(in the rows, 128 means zero)
Each row is followed by its class. Each block has new classes.
[ 84 113  87 145 128 130  89 131 121  99  88 144 121 127 119 107 101 121
 139 109 105  90 121 132 115 141 121 153 118 117  83 129 162 130 122  97
 163 134 132 117 146 126 110 117 140  98 107 108 137 141 127 132 173 169
  87 151 164 118 138 128 104 111 144 153 129] | tn
[159 143 139  94 124 124 120 136 113  71  97 124 120 102 136 119 120  94
 156 145 152 106 173 187 132 103 136 135 160 131  82 144 121 125 118 136
 125 134 125 115 113 166 110 122 113 133 106 110 134 140  84 158 152 121
  85 120 152 164 144 126 118 134 158 157  76] | pz
[132 152 142 122 112  87 105 138 127  89 111 122 115 133 127 117 116 130
 122 115 160 102 151 162 127 127 147 155 156 115  56 150 127 118 132 137
 116 140 141  91 138 125 124 120 123 113 139  93 155 124 110 150 156 140
 132 122 136 129 133 128 146 131 116 140 107] | pz
[156 149 127 112 154 133 120 166 130  93 116 103 135 132 119 126 109 133
  87 108 101 124 135 127 140 113 166 134 118 126  68 132 128 124 129 139
 126 132  79 108 154 117 119 126 107 158 135 112 137 164  96 152 114  94
 129 129 135 175 126 150 149 135 171 117 104] | Tr
[133 159 123 154 135 107 132 150  98 111 125 125 140 109 110 144 126 123
  90 112 127 113 125 107 117 125 164 139 137 134  91 106 119 146 142 112
 126 122 122 106 144 155 130 135 131 104 143 119 145 141 130 125 134 105
 120 126 145 117 114 128 125 126 160 150 135] | jr
[146 130 127  99 114 113 111 104 129 103 121 116 121 126 102 118  98 120
 172 142 170 105 149 202 125 121 118 130 143 113 112 132 138 124 100 116
 132 137 137 135 107 166 135 108 122 114 102  96 151 122  92 120 192 157
 114 127 134 136 124  67 122 137 154 166  88] | pz
[166 123 104 113 127 178  80 140 124  79  84 131 136 133 122 119 127  96
 140 123 111  90 148 142 131 112 121 152 111 125 136 117 149 120 138 124
 105 135 123 108 120 116 121 118 145 149 100 126 131 140 115 139 140 115
 100 140 147 143 126 125 121 140 145 141 111] | tn
[143 154 149 118 122 144 125 148 118 115 113 122 126 135 132 158 134 121
 136 112 114 125 164 134 149  89 116 152 116  98  98 140 136 131 115 142
 101 129 112 118 137 124 131 134 132 151 114  86 107  77 123 158 173  93
 110 122 143 142 121 126 129 128 155 123 113] | Jt
[135 158  90 156 113 118 133 152 111  98 114 109 116 116 119 140 118 108
 100  88  98 112 115 124 127 129 170 151 122 107  82 110 138 129 143 126
 121 123 106  85 138 102 124 126 128 137 143 115 140 153 118 138 150 130
 102 132 143 103 127 161 118 128 156 125 129] | Tr
[146 139 128 157 107 135 105 129 116 110 100 139 124 120 115 131 126 114
 143 114 112 141 146 123 145 105 103 145 107 101 150 138 150 146 113 113
  95 111 132 116 144 136 132 145 158 122  96 105 124  81 135 122 190 132
 106 154 148 124 116 128 123 131 170 148 138] | Jt
[164 186 113 146 125 135 114 159 101  75 126 135 124 115 127 146 154  70
 100 106 115  88 132 106 125 118 154 168 138 131 137 135 129 121 161 142
  85 146 143  82 142 104 134 125 139 136 136 134 127 138 113 150 139 103
 115 160 153 118 108 148 111 144 134 120 114] | jr
[169 133 138 137 135 155 104 147 130 126  94 116 131 148 118 140 125 151
  99  96  80 135 135 105 142 108 124 130  88 102 115 141 140 134 109 146
 104 132  91 110 140 102 130 147 117 153 127 110 130 126 143 127 129 125
 144 141 128 158 136 146 162 117 179 128 136] | md
[134 121 122 142 112 107  98 131 124 121 117 126 133 125 126 148 108 142
 130 102 112 120 129 153 131 130 139 135 102  88 101 131 134 120 119 120
 127 129  94 110 126 119 129 138 141 137 127  91 132 120 119 119 155 146
 139 136 135 131 113 129 161 128 156 136 142] | pj
[129 134 106 139 132 142 141 138 114 106 103 120 122 123 121 132 125 121
 128 114 106 124 144 137 118 101 125 124 104 104  84 133 139 148 105 117
 113 124 134 117 142 134 125 133 128 132 107 111 120 112 122 147 179 127
  94 137 148 153 125 148 118 127 162 131 114] | Jt
[157 161 105 147 122 127 120 137 105 131 131 114 144 121 124 156 135 134
  99 101 123 100 120 125 127 121 151 144 118  96 163 112 137 131 145 111
 109 122 124 114 151 118 145 139 155 137 131 123 128  93 129 125 151 102
 155 155 137  91  62 136 119 145 151 138 134] | jr
[121 136 120 132 136  92 121 147 107  97 134 124 133 124 108 137 110 132
  96 113 114 108 118 125 121 127 175 143 120 120  83 112 120 131 140 109
 124 125 110  98 137 146 118 140 124 138 138 115 145 155 115 120 122 100
 125 141 144 117  92 138 131 137 133 140 128] | jr
[150 137  77 138 154 181 117 149 103 110  93 132 128 125 118 146 145  81
  94 117 106  87 122  87 119 106 143 147 113 129 144 113 157 141 146 112
  97 118 104 105 151  93 122 136 134 133 110 144 126 148 128 152 151 106
 103 155 153 130 115 175  92 133 167 120 121] | pj
[133 125 106 129 122 140 103 140 123  91  94 129 127 127 128 124 117 116
 144 118 109 116 141 138 126 113 133 135 108 106 105 125 145 147 133 111
 129 127 110 110 130 129 117 136 135 126 109 123 124 140 118 133 145 118
  95 142 154 129 131 140 127 123 151 139 116] | jr
[113 151 132 179 153 125 118 143 120  53 127 124 135 107 114 125 116 124
 101 103  26 155 103  95 161 124 122 170  94 109  56 146  98 127  90 165
 105 136 162  95 143 135 121 137  95 221 122 105 131 186 101 122 131 159
  97 131 130 132  98 158 124 122 129 142 106] | tn
[142 139 133 116  93 144 107 136 120 118 122 124 138 116 122 140 111 142
 120 126 112 116 137 123 128 109 121 146 109 114 139 149 142 131 109 115
 114 127 131 148 153 160 135 124 132 153 113  99 128 113 119 130 139 105
 146 126 132 107  79 118 118 141 166 148  90] | pj
[128 158  80 167 160 118 156 138 115  91 109 109 120 127 110 142 129  95
  88 104 101 118  90 106 128 131 159 134 113 127  94 100 121 134 123 113
 121 123 115  80 132 108 123 131 108 153 122 127 133 177 113 144 137 174
  96 143 139 128 125 166  93 126 164 144 127] | tn
[ 98 143 152 124 118 126 108 132 119 119 148 127 116 123 125 119 109 155
 113 109 149 111 145 126 137 119 124 163 129 116  86 140 153 113 117 108
 110 137 150 128 148 136 139 106 126 107 130 101 147  87 143 140 160 113
 159 119 139  93 100  95 118 119 140 153 106] | pz
[155 143 115 163 132 153 141 117 106 120 111 119 127 123 127 178 156  90
 137 108  82 142 124 124 146 100 120 138 100 107 159 133 127 156 106 130
  94 120 123 105 142 115 130 151 143 149  90 121 102  95 137 131 176 156
 100 147 135 144 126 159 104 137 168 136 129] | Jt
[158 151  80 158 126 112 109 133 112 107 121 125 136 122 126 153 118 111
 115  90 104 101 110 149 131 130 156 147 109 103 120 112 123 133 132 114
 116 122 111  79 128 109 131 138 148 164 118 115 132 133 116 124 155 149
 120 146 136 116  82 161 121 141 153 132 143] | Tr
[145 167 111  96 109  43 113 144 150 109 144 134 119 133 137 146 116 109
 155 118 125  83 153 177 133 110 148 175 149 113 114 124 136 118 154 141
 104 136 135 121 129 144 117 143 150 157 133 116 123  84  97 151 192  75
 117 128 151  97  69 130 122 155 114 126  98] | jr
[113 116 124 158 109  99 121 143 116 120  99 137 120 132 124 135 122 149
 120  95 142 119 129 114 119 132 153 128 120 107  71 141 153 144 138 100
 140 117  86  88 138 119 120 138 143  59 119  92 163 128 155 111 163 140
 121 136 155 147 165 111 176 114 173 137 151] | jr
[ 77 144 164 123 158 133 127 180 108  90 110 131 118 119 116 119 101 173
  40 114 118 125 148  36 118 106 167 140 122 151   4 147 139 135 135 128
 137 136 106 131 164 144 110 113  86  97 151  87 151 180 154 140  97  68
 142 130 152 136 144 111 115  89 169 145 101] | jr
[134 124 104 113 101 128  97 141 118 112 107 125 119 127 124 138 111 120
 170 105 104 108 130 151 128 113 139 148 110 113 123 115 143 135 137 103
 116 127 105 127 140 134 122 147 157 142 124 122 134 114 117 129 168  88
 112 139 153 124  86 137 128 139 149 117 119] | pj
[117 142 107 167 140 130 127 135 119  99 111 116 128 116 105 128 124 124
  82 101 103 124 111  82 124 136 140 166  97 134  86 132 127 125 110 126
 110 122 126  99 143 112 131 126 113 147 119 106 152 151 136 129 137 161
 128 148 131 118 116 150 107 123 172 140 131] | Tr
[114 143 140 144 118 114 132 114 119  90 116 120 125 107 113 138 126 114
 166 136 110 126 141 162 127 109 106 140 133 114  84 127 127 137  87 130
 116 136 158 127 130 175 117 131 130 144  97 102 128 117 102 135 183 168
  64 120 158 132 129 134  97 108 132 163 102] | pz
[145 161 141 103 122  93 151 137 108 120 139 109 111 115 115 127 106 126
 109 128 189 114 139 159 156 122 161 130 152 118  87 133 139 120 136 111
 132 131 106  99 123 137 127 111 116  87 131  97 144 118  99 141 130 138
 134 127 144 119 142 108 126 133 172 144 110] | pz

Each row is followed by its class. Each block has new classes.
[145 142 147 128 111  89 110 142 120 165 119 129 121 120 130 122 100 127
 129 145 132 112 151 166 141 134 126 124 120 125 133 145 169 116 116 141
 150 113 148  87 128 131 142  88  98 137 122 107 133 100 128 145 137 104
 107 120  90 149 120 123 159 139 125 150 139] | fj
[143 123  96 125 134 107 106 133 126 133 135 147  94 139 182 133  83  98
 153 184 130 112 149 118 145 130 138 142 144 158 119 151  69 114 125 121
  74 118  58 134 123 149 142 116 120 124 128 153 110 126 120 183 111  68
  95 141 138 115 146 134 126 135 120 160 125] | cd
[131 140 135 123 105 100 115 153 110 168 131 127  90 132 213 146  57 118
 130 157 143  82 161 107 138 151 131 137 126 127 114 177 134 136 114 133
 145 117 142  70 119 190 142 109 114 141 130 130 140  95 129 173 128  94
 117 130  98 143 134 107 143 151 132 144 142] | fj
[203 147 142 124  66 101  99 128 140 139 127  98  99 128 191 167  69 142
 152 185 133 145 172 147  99 161 105 133 141 145 134 133 139 119  83 107
 110 103 126 113 117 153 151  95 135 101 112  90  82 103 121 160 130  87
  97 138  91 148 101  75 167 113 127 147 112] | qj
[165 112 121 126 139 107  98 123 129 184 134 133 138 131 135 119 109  93
 144 170 133 124 163 124 142 153 129 153 141 143 139 139 136 111 124 147
  92 125 118 105 137 204 133 118 105 132 109 114 108 109 127 179 127  85
 101 111 143 131 125 114 156 139 117 176 115] | gb
